Below are the code and all the weights of a small trained network. Each question names an input and a class and asks about switching units off, where a switched-off unit gives its printed mean instead of its output.

import numpy as np


def w(rows, s, z=0):
    codes = np.array(rows[::2]) - 128.0
    scale = np.full(codes.shape[1], s)
    scale[-1] = z or s
    return codes * scale


def f(y):
    return y / 2 * (1 + np.tanh(0.7978845608 * (y + 0.044715 * y**3)))


def log_softmax(a):
    a = a - a.max(-1, keepdims=True)
    return a - np.log(np.exp(a).sum(-1, keepdims=True))


def net(x, mask):
    res = np.array(x, float).reshape(1, 4) / 4 @ E
    y = f(res @ A[0][:, :-1].T + A[0][:, -1])
    res = res + np.where(mask, y, B[0][:, -1]) @ B[0][:, :-1]
    return log_softmax(res[-1] @ U[:, :-1].T + U[:, -1])


A, B = {}, {}
E = w([
[129,230,98],'x0',
[230,142,141],'x1',
[128,128,130],'x2',
[107,112,255],'x3',
],0.0086)
A[0] = w([
[115,247,93,108],'neuron 0',
[99,130,44,174],'neuron 1',
[25,106,66,106],'neuron 2',
[113,162,201,193],'neuron 3',
[149,23,88,130],'neuron 4',
[137,108,68,108],'neuron 5',
[47,153,125,64],'neuron 6',
[151,118,86,93],'neuron 7',
[169,136,170,10],'neuron 8',
[140,136,70,117],'neuron 9',
[132,28,110,3],'neuron 10',
[43,133,127,96],'neuron 11',
[240,139,120,96],'neuron 12',
],0.013,0.0044)
B[0] = w([
[96,217,116,254],'neuron 0',
[102,94,115,238],'neuron 1',
[195,96,171,220],'neuron 2',
[21,105,128,215],'neuron 3',
[97,227,96,204],'neuron 4',
[55,94,181,176],'neuron 5',
[118,131,209,164],'neuron 6',
[86,92,180,155],'neuron 7',
[47,123,255,131],'neuron 8',
[60,101,171,189],'neuron 9',
[39,225,201,167],'neuron 10',
[127,101,204,180],'neuron 11',
[149,69,220,211],'neuron 12',
],0.027,0.0064)
U = w([
[96,255,160,113],'0',
[167,125,232,87],'1',
[90,141,132,254],'2',
[12,68,98,72],'3',
[133,116,48,195],'4',
[211,160,75,73],'5',
[196,85,40,71],'6',
],0.0091,0.015)

Each question gives the input, the list of numbers given to net, and the class t.
The units are the neurons (one row each of A and B). Each row of codes is followed by its name. A weight is (code - 128) times the scale printed after its matrix; where a second scale follows, it is the last column's (A, B and U).
mask holds one flag per neuron, in row order. A switched-off neuron (its flag False) gives its mean, the last column of its row in B, instead of its output. The means were averaged over made-up inputs and are rounded, as every weight is.
A unit's drop is (log p(t) with every unit on - log p(t) with that unit switched off) / (log p(t) with every unit on - log p(t) with every unit switched off).
The circuit of an input: a set's keep is (log p(t) with only the set's units on - log p(t) with every unit switched off) / (log p(t) with every unit on - log p(t) with every unit switched off). Starting from the 12 units with the biggest drops (on a tie, the unit counted first), units are removed one at a time, each time the one whose removal leaves the highest keep (on an exact tie, the one counted first), for as long as the keep stays at least 0.8.
units of the circuit, in order: the units of the circuit, biggest drop first
k most important neurons: the k neurons with the biggest drops, biggest first
drop of u: that unit's drop, to one decimal
input [-7,1,-7,-4], class 0: units of the circuit, in order : [neuron 4]
input [-5,6,4,-4], class 1: 4 most important neurons : [neuron 12; neuron 0; neuron 3; neuron 7]
input [-4,-4,-2,0], class 0: 2 most important neurons : [neuron 12; neuron 4]
input [1,6,-2,-6], class 1: 2 most important neurons : [neuron 12; neuron 3]
input [-7,-7,4,-5], class 0: 3 most important neurons : [neuron 4; neuron 10; neuron 12]
input [5,8,-5,2], class 1: 2 most important neurons : [neuron 12; neuron 4]
input [-5,1,-2,7], class 3: 3 most important neurons : [neuron 3; neuron 0; neuron 2]
input [3,4,-1,-3], class 1: 4 most important neurons : [neuron 12; neuron 3; neuron 4; neuron 10]
input [2,-4,4,1], class 1: units of the circuit, in order : [neuron 4; neuron 11]
input [-1,-6,-3,8], class 3: 2 most important neurons : [neuron 3; neuron 12]
input [-8,5,-3,6], class 0: 2 most important neurons : [neuron 10; neuron 4]
input [-8,8,1,-6], class 0: 3 most important neurons : [neuron 4; neuron 10; neuron 2]
input [1,-7,5,-6], class 1: 2 most important neurons : [neuron 2; neuron 3]
input [-6,-8,5,-8], class 1: units of the circuit, in order : [neuron 2]
input [-4,6,6,7], class 3: 2 most important neurons : [neuron 3; neuron 2]
input [-5,4,-4,8], class 3: 2 most important neurons : [neuron 3; neuron 0]
input [4,6,-6,7], class 3: 2 most important neurons : [neuron 3; neuron 2]
input [4,0,-4,7], class 3: drop of neuron 2 : 0.1
input [-5,-5,2,-3], class 0: drop of neuron 12 : 0.5
input [-2,7,-3,-3], class 1: drop of neuron 12 : 0.9
input [-4,0,5,8], class 3: units of the circuit, in order : [neuron 3]
input [-6,2,0,0], class 0: drop of neuron 4 : 0.2
